Below are the code and all the weights of a small trained network. Each question names an input and a class and asks about switching units off, where a switched-off unit gives its printed mean instead of its output.

import numpy as np


def w(rows, s, z=0):
    codes = np.array(rows[::2]) - 128.0
    scale = np.full(codes.shape[1], s)
    scale[-1] = z or s
    return codes * scale


def f(y):
    return np.maximum(y, 0)


def log_softmax(a):
    a = a - a.max(-1, keepdims=True)
    return a - np.log(np.exp(a).sum(-1, keepdims=True))


def net(x, mask):
    res = np.array(x, float).reshape(1, 7) / 4 @ E
    y = f(res @ A[0][:, :-1].T + A[0][:, -1])
    res = res + np.where(mask, y, B[0][:, -1]) @ B[0][:, :-1]
    return log_softmax(res[-1] @ U[:, :-1].T + U[:, -1])


A, B = {}, {}
E = w([
[137,131,134,135,125,138,124],'x0',
[135,125,130,129,129,130,121],'x1',
[100,62,101,82,174,238,130],'x2',
[51,110,50,218,80,124,36],'x3',
[93,35,234,233,28,121,253],'x4',
[124,126,123,125,129,125,130],'x5',
[130,132,129,130,126,133,127],'x6',
],0.012)
A[0] = w([
[59,12,175,149,27,183,203,215],'neuron 1',
[103,178,158,188,49,17,121,191],'neuron 2',
[213,131,149,143,140,39,180,254],'neuron 3',
[36,56,76,249,92,152,104,95],'neuron 4',
[166,244,148,107,94,32,99,201],'neuron 5',
[163,112,130,142,54,65,186,153],'neuron 6',
],0.012,0.0052)
B[0] = w([
[159,108,144,178,154,200,173,254],'neuron 1',
[75,114,166,225,85,89,137,204],'neuron 2',
[114,65,183,188,165,161,123,176],'neuron 3',
[24,166,87,170,200,118,143,218],'neuron 4',
[181,229,72,169,161,78,194,183],'neuron 5',
[130,114,254,148,98,129,91,182],'neuron 6',
],0.013,0.03)
U = w([
[124,159,135,158,187,119,184,189],'0',
[185,114,134,7,201,202,133,184],'1',
[165,65,233,143,46,111,109,54],'2',
[192,33,133,130,76,209,177,17],'3',
[102,170,53,177,61,48,75,71],'4',
[80,130,66,109,146,181,31,238],'5',
[40,70,149,172,40,90,108,1],'6',
],0.012,0.0065)

Each question gives the input, the list of numbers given to net, and the class t.
The units are the neurons (one row each of A and B). Each row of codes is followed by its name. A weight is (code - 128) times the scale printed after its matrix; where a second scale follows, it is the last column's (A, B and U).
mask holds one flag per neuron, in row order. A switched-off neuron (its flag False) gives its mean, the last column of its row in B, instead of its output. The means were averaged over made-up inputs and are rounded, as every weight is.
A unit's drop is (log p(t) with every unit on - log p(t) with that unit switched off) / (log p(t) with every unit on - log p(t) with every unit switched off).
The circuit of an input: a set's keep is (log p(t) with only the set's units on - log p(t) with every unit switched off) / (log p(t) with every unit on - log p(t) with every unit switched off). Starting from all 6 units, units are removed one at a time, each time the one whose removal leaves the highest keep (on an exact tie, the one counted first), for as long as the keep stays at least 0.8.
circuit, biggest first: the units of the circuit, biggest drop first
unit that matters most: the unit with the biggest drop
k most important neurons: the k neurons with the biggest drops, biggest first
drop when u is switched off: that unit's drop, to one decimal
input [-2,-7,8,-2,-1,-7,-3], class 1: circuit, biggest first : [neuron 2; neuron 4]
input [5,-5,8,0,6,-3,-5], class 3: circuit, biggest first : [neuron 1]
input [-6,-5,-5,-5,1,2,6], class 2: 2 most important neurons : [neuron 4; neuron 6]
input [-7,5,8,-8,1,4,-4], class 3: 2 most important neurons : [neuron 4; neuron 5]
input [-3,-4,4,5,0,-1,3], class 5: circuit, biggest first : [neuron 5; neuron 2]
input [3,-4,6,-3,-2,-6,2], class 1: circuit, biggest first : [neuron 2; neuron 4]
input [0,8,3,-1,0,3,-7], class 1: circuit, biggest first : [neuron 2; neuron 4; neuron 1]
input [5,-1,3,0,4,-7,-2], class 3: 2 most important neurons : [neuron 5; neuron 1]
input [7,3,2,-1,0,2,3], class 1: circuit, biggest first : [neuron 2; neuron 4; neuron 1]
input [-5,-3,2,5,-1,-3,-3], class 5: circuit, biggest first : [neuron 2; neuron 5]
input [7,-2,7,0,7,2,1], class 3: 3 most important neurons : [neuron 1; neuron 5; neuron 2]
input [8,5,-3,1,-6,1,-1], class 4: 3 most important neurons : [neuron 1; neuron 3; neuron 4]
input [-2,7,2,-4,1,-6,3], class 3: 4 most important neurons : [neuron 4; neuron 5; neuron 2; neuron 6]
input [3,-6,-1,1,2,6,-4], class 6: circuit, biggest first : [neuron 5]
input [-7,-2,-8,4,-2,5,5], class 4: 2 most important neurons : [neuron 5; neuron 1]
input [-2,1,0,7,-2,3,7], class 4: 2 most important neurons : [neuron 1; neuron 3]
input [-5,0,-8,-1,8,-3,-8], class 2: 2 most important neurons : [neuron 6; neuron 1]
input [-4,-7,3,2,-3,-7,1], class 5: 3 most important neurons : [neuron 1; neuron 2; neuron 5]
input [1,-6,8,1,-4,-3,0], class 5: 2 most important neurons : [neuron 1; neuron 5]
input [4,-3,-4,4,2,-3,-8], class 6: unit that matters most : neuron 2
input [-3,3,-8,6,0,-1,8], class 4: 2 most important neurons : [neuron 5; neuron 1]
input [-6,6,-1,-3,8,-5,1], class 2: drop when neuron 6 is switched off : 1.1
input [5,-7,3,7,5,-4,8], class 0: drop when neuron 4 is switched off : 1.5
input [6,4,5,4,-3,0,4], class 5: drop when neuron 6 is switched off : 0.0
